Here is a tiny trained network, its code and every weight. The questions are about switching its units off for an input and a class, where a switched-off unit gives its printed mean instead of its output.

import numpy as np


def w(rows, s, z=0):
    codes = np.array(rows[::2]) - 128.0
    scale = np.full(codes.shape[1], s)
    scale[-1] = z or s
    return codes * scale


def norm(h):
    return h / np.sqrt((h * h).mean(-1, keepdims=True) + 1e-5)


def f(y):
    return np.maximum(y, 0)


def log_softmax(a):
    a = a - a.max(-1, keepdims=True)
    return a - np.log(np.exp(a).sum(-1, keepdims=True))


def net(x, mask):
    res = np.array(x, float).reshape(1, 5) / 4 @ E
    u = 0
    for l in range(2):
        y = f(norm(res) @ A[l][:, :-1].T + A[l][:, -1])
        res = res + np.where(mask[u : u + 8], y, B[l][:, -1]) @ B[l][:, :-1]
        u += 8
    return log_softmax(norm(res)[-1] @ U[:, :-1].T + U[:, -1])


A, B = {}, {}
E = w([
[108,12,91,96,90,91,141,21,190],'x0',
[145,4,72,161,81,198,224,177,51],'x1',
[117,131,116,128,132,125,128,134,125],'x2',
[10,150,223,68,165,109,243,147,111],'x3',
[122,129,116,132,128,118,129,133,125],'x4',
],0.0036)
A[0] = w([
[215,101,58,183,94,173,108,131,112,100],'0.n1',
[189,161,105,141,140,93,2,107,163,172],'0.n2',
[137,205,142,122,157,112,123,170,124,118],'0.n3',
[136,91,94,127,100,116,126,123,116,4],'0.n4',
[138,134,152,136,127,138,91,145,136,2],'0.n5',
[167,150,109,172,142,179,98,182,94,50],'0.n6',
[97,167,145,105,149,97,117,125,158,83],'0.n7',
[117,117,136,117,124,138,111,144,135,72],'0.n8',
],0.0067,0.0025)
B[0] = w([
[129,124,157,102,190,101,51,122,142,246],'0.n1',
[91,109,118,131,98,177,255,141,122,253],'0.n2',
[101,110,136,178,135,152,73,130,104,186],'0.n3',
[133,131,117,162,162,151,98,115,150,155],'0.n4',
[126,131,120,160,141,142,138,127,113,136],'0.n5',
[175,146,161,74,142,83,125,193,78,192],'0.n6',
[145,103,109,141,122,118,66,127,117,174],'0.n7',
[136,112,126,116,139,111,140,127,133,128],'0.n8',
],0.0071,0.0064)
A[1] = w([
[128,130,118,133,115,114,123,129,110,92],'1.n1',
[74,207,183,128,147,179,179,208,68,101],'1.n2',
[108,227,182,189,161,135,17,208,78,126],'1.n3',
[60,163,172,152,103,93,111,88,146,129],'1.n4',
[82,160,155,68,83,33,145,21,223,70],'1.n5',
[146,71,50,138,65,180,255,98,165,90],'1.n6',
[150,198,110,179,75,221,239,222,73,3],'1.n7',
[135,236,160,176,144,192,208,210,104,44],'1.n8',
],0.0048,0.0029)
B[1] = w([
[126,120,127,140,120,129,128,138,119,128],'1.n1',
[119,94,87,137,122,147,106,74,190,241],'1.n2',
[89,161,146,113,62,90,217,80,135,255],'1.n3',
[161,155,133,119,118,128,168,181,85,167],'1.n4',
[199,149,121,107,160,96,95,202,80,192],'1.n5',
[65,221,180,134,86,113,164,85,132,239],'1.n6',
[193,59,90,133,169,141,2,124,154,212],'1.n7',
[150,73,84,150,143,157,95,93,158,211],'1.n8',
],0.0066,0.0053)
U = w([
[137,35,84,159,147,182,57,81,177,71],'0',
[45,204,170,134,71,122,233,69,145,66],'1',
[186,171,164,88,161,70,116,254,45,253],'2',
],0.0086,0.00048)

Each question gives the input, the list of numbers given to net, and the class t.
The units are the neurons (one row each of A and B). Each row of codes is followed by its name. A weight is (code - 128) times the scale printed after its matrix; where a second scale follows, it is the last column's (A, B and U).
mask holds one flag per neuron, layer by layer. A switched-off neuron (its flag False) gives its mean, the last column of its row in B, instead of its output. The means were averaged over made-up inputs and are rounded, as every weight is.
A unit's drop is (log p(t) with every unit on - log p(t) with that unit switched off) / (log p(t) with every unit on - log p(t) with every unit switched off).
The circuit of an input: a set's keep is (log p(t) with only the set's units on - log p(t) with every unit switched off) / (log p(t) with every unit on - log p(t) with every unit switched off). Starting from the 12 units with the biggest drops (on a tie, the unit counted first), units are removed one at a time, each time the one whose removal leaves the highest keep (on an exact tie, the one counted first), for as long as the keep stays at least 0.8.
circuit, biggest first: the units of the circuit, biggest drop first
top k neurons: the k neurons with the biggest drops, biggest first
top k neurons in layer l: the k neurons of layer l with the biggest drops, biggest first
drop of u: that unit's drop, to one decimal
input [1,-3,-7,6,-8], class 2: circuit, biggest first	[1.n5; 0.n2]
input [-5,4,2,-8,-8], class 2: top neuron	[0.n1]
input [-7,-6,3,-7,5], class 0: circuit, biggest first	[0.n2; 1.n7]
input [0,4,3,-5,-5], class 2: circuit, biggest first	[0.n6; 1.n2]
input [5,0,-7,-8,3], class 1: top 3 neurons in layer 1	[1.n6; 1.n7; 1.n8]
input [0,2,0,8,-4], class 0: top 3 neurons in layer 1	[1.n3; 1.n6; 1.n2]
input [7,-3,-2,-5,6], class 1: circuit, biggest first	[0.n2; 1.n6]
input [-1,7,-1,-8,-6], class 2: top 2 neurons	[0.n6; 1.n2]
input [-7,-7,8,-2,0], class 0: top 2 neurons	[0.n2; 0.n1]
input [-8,-8,-6,1,0], class 1: top 2 neurons	[1.n3; 0.n3]
input [-1,4,-2,-6,1], class 2: top 2 neurons	[0.n6; 0.n1]
input [3,0,8,8,3], class 2: circuit, biggest first	[0.n2; 1.n5; 1.n3]
input [-8,-4,-5,2,-8], class 1: top 3 neurons	[1.n3; 0.n3; 0.n2]
input [7,5,7,2,5], class 1: circuit, biggest first	[1.n6]
input [1,-4,-2,2,-3], class 2: top 3 neurons in layer 1	[1.n4; 1.n6; 1.n5]
input [-1,1,1,7,-4], class 0: circuit, biggest first	[1.n6; 1.n2]
input [1,-4,-3,-5,-7], class 1: top 2 neurons in layer 0	[0.n2; 0.n6]
input [7,-3,-6,6,2], class 2: top 2 neurons	[1.n5; 0.n2]
input [-7,1,-7,2,0], class 0: top 2 neurons	[0.n1; 1.n8]
input [2,-1,-5,-6,0], class 1: circuit, biggest first	[0.n2]
input [-8,-7,5,-4,-8], class 0: top 2 neurons	[0.n2; 1.n7]
input [3,-3,4,-7,1], class 1: top 2 neurons	[0.n2; 1.n6]
input [5,-7,-8,6,-1], class 2: drop of 1.n5	0.1
input [3,-6,2,-5,6], class 1: drop of 0.n2	1.9
input [6,-6,-6,-4,-8], class 1: drop of 0.n2	1.7
input [4,-8,-1,2,-2], class 2: drop of 1.n5	0.8
input [-7,-7,6,3,2], class 1: circuit, biggest first	[1.n3]
